Below is a small trained network, with its code and all its weights. Each question gives an input and a class and asks what happens when units are switched off, that is, made to give their printed mean instead of their output.

import numpy as np


def w(rows, s, z=0):
    codes = np.array(rows[::2]) - 128.0
    scale = np.full(codes.shape[1], s)
    scale[-1] = z or s
    return codes * scale


def norm(h):
    return h / np.sqrt((h * h).mean(-1, keepdims=True) + 1e-5)


def f(y):
    return np.maximum(y, 0)


def log_softmax(a):
    a = a - a.max(-1, keepdims=True)
    return a - np.log(np.exp(a).sum(-1, keepdims=True))


def net(x, mask):
    res = np.array(x, float).reshape(1, 5) / 4 @ E
    u = 0
    for l in range(2):
        y = f(norm(res) @ A[l][:, :-1].T + A[l][:, -1])
        res = res + np.where(mask[u : u + 6], y, B[l][:, -1]) @ B[l][:, :-1]
        u += 6
    return log_softmax(norm(res)[-1] @ U[:, :-1].T + U[:, -1])


A, B = {}, {}
E = w([
[61,137,143,147,84,29,96,139,72,96],'x0',
[99,183,109,65,162,75,188,169,112,95],'x1',
[138,133,186,197,176,80,233,131,130,14],'x2',
[108,164,114,167,74,137,109,254,60,175],'x3',
[100,66,50,106,149,111,147,112,200,169],'x4',
],0.0096)
A[0] = w([
[168,109,177,182,137,121,155,148,71,95,119],'0.n1',
[81,144,32,123,151,66,171,227,132,148,124],'0.n2',
[85,78,130,148,69,96,89,113,114,164,65],'0.n3',
[131,138,50,100,159,116,182,148,196,122,81],'0.n4',
[154,94,111,137,173,117,170,76,255,155,3],'0.n5',
[99,80,75,142,98,115,45,66,118,185,169],'0.n6',
],0.0093,0.0049)
B[0] = w([
[107,231,148,167,105,61,148,211,109,83,206],'0.n1',
[118,158,196,254,111,117,91,134,78,116,236],'0.n2',
[158,50,121,150,153,241,85,158,87,156,189],'0.n3',
[46,55,87,80,194,91,156,176,85,109,193],'0.n4',
[114,128,47,39,211,116,190,59,230,151,212],'0.n5',
[89,8,28,73,157,187,160,102,80,128,255],'0.n6',
],0.0077,0.0075)
A[1] = w([
[116,111,94,87,117,140,244,213,129,116,22],'1.n1',
[94,176,153,40,40,79,80,111,95,158,2],'1.n2',
[109,105,155,130,141,154,141,123,35,65,194],'1.n3',
[183,111,114,180,178,199,201,190,127,186,38],'1.n4',
[102,125,170,157,191,116,174,129,254,91,4],'1.n5',
[210,172,114,119,89,229,41,163,105,226,73],'1.n6',
],0.0075,0.003)
B[1] = w([
[7,108,137,60,82,100,119,150,122,144,184],'1.n1',
[55,55,133,37,93,186,168,79,174,173,152],'1.n2',
[79,185,160,128,141,91,79,148,104,179,254],'1.n3',
[71,73,146,86,123,90,37,221,50,196,194],'1.n4',
[250,103,99,170,28,178,52,132,145,166,209],'1.n5',
[105,38,61,222,17,149,16,127,46,254,239],'1.n6',
],0.007,0.0055)
U = w([
[118,117,60,26,176,164,175,77,198,127,161],'0',
[104,251,199,156,104,89,135,179,85,87,172],'1',
[95,103,75,154,95,161,58,142,78,192,170],'2',
[213,175,132,172,117,153,155,49,209,72,1],'3',
],0.015,0.0048)

Each question gives the input, the list of numbers given to net, and the class t.
The units are the neurons (one row each of A and B). Each row of codes is followed by its name. A weight is (code - 128) times the scale printed after its matrix; where a second scale follows, it is the last column's (A, B and U).
mask holds one flag per neuron, layer by layer. A switched-off neuron (its flag False) gives its mean, the last column of its row in B, instead of its output. The means were averaged over made-up inputs and are rounded, as every weight is.
A unit's drop is (log p(t) with every unit on - log p(t) with that unit switched off) / (log p(t) with every unit on - log p(t) with every unit switched off).
The circuit of an input: a set's keep is (log p(t) with only the set's units on - log p(t) with every unit switched off) / (log p(t) with every unit on - log p(t) with every unit switched off). Starting from all 12 units, units are removed one at a time, each time the one whose removal leaves the highest keep (on an exact tie, the one counted first), for as long as the keep stays at least 0.8.
circuit, biggest first: the units of the circuit, biggest drop first
most important unit: the unit with the biggest drop
top k neurons: the k neurons with the biggest drops, biggest first
top k neurons in layer l: the k neurons of layer l with the biggest drops, biggest first
drop of u: that unit's drop, to one decimal
input [0,-8,-6,-4,2], class 0: circuit, biggest first	[0.n6; 0.n2]
input [6,2,-8,-7,0], class 0: circuit, biggest first	[0.n2; 1.n6]
input [-5,7,-2,2,1], class 1: circuit, biggest first	[0.n2; 0.n6]
input [3,-1,-6,-5,0], class 0: most important unit	0.n6
input [2,7,-4,5,-5], class 1: top 3 neurons	[0.n2; 0.n6; 0.n3]
input [2,-3,7,-1,3], class 3: top 2 neurons	[1.n5; 0.n5]
input [3,-8,5,-2,-1], class 1: top 2 neurons in layer 0	[0.n1; 0.n5]
input [2,-4,2,-8,-2], class 3: top 3 neurons	[1.n5; 0.n6; 0.n4]
input [0,-6,5,2,6], class 0: top 2 neurons in layer 0	[0.n5; 0.n2]
input [6,2,5,-8,0], class 3: top 3 neurons	[1.n5; 0.n6; 0.n2]
input [-8,1,-1,3,5], class 0: top 2 neurons in layer 0	[0.n5; 0.n4]
input [7,-3,2,7,-1], class 1: drop of 0.n1	0.2
input [-4,-7,1,3,8], class 0: drop of 0.n5	0.2
input [-1,-2,-1,0,5], class 0: drop of 1.n2	0.0
input [1,2,-6,-2,6], class 0: top neuron	[1.n6]
input [3,-7,4,-4,-3], class 1: drop of 0.n1	0.1
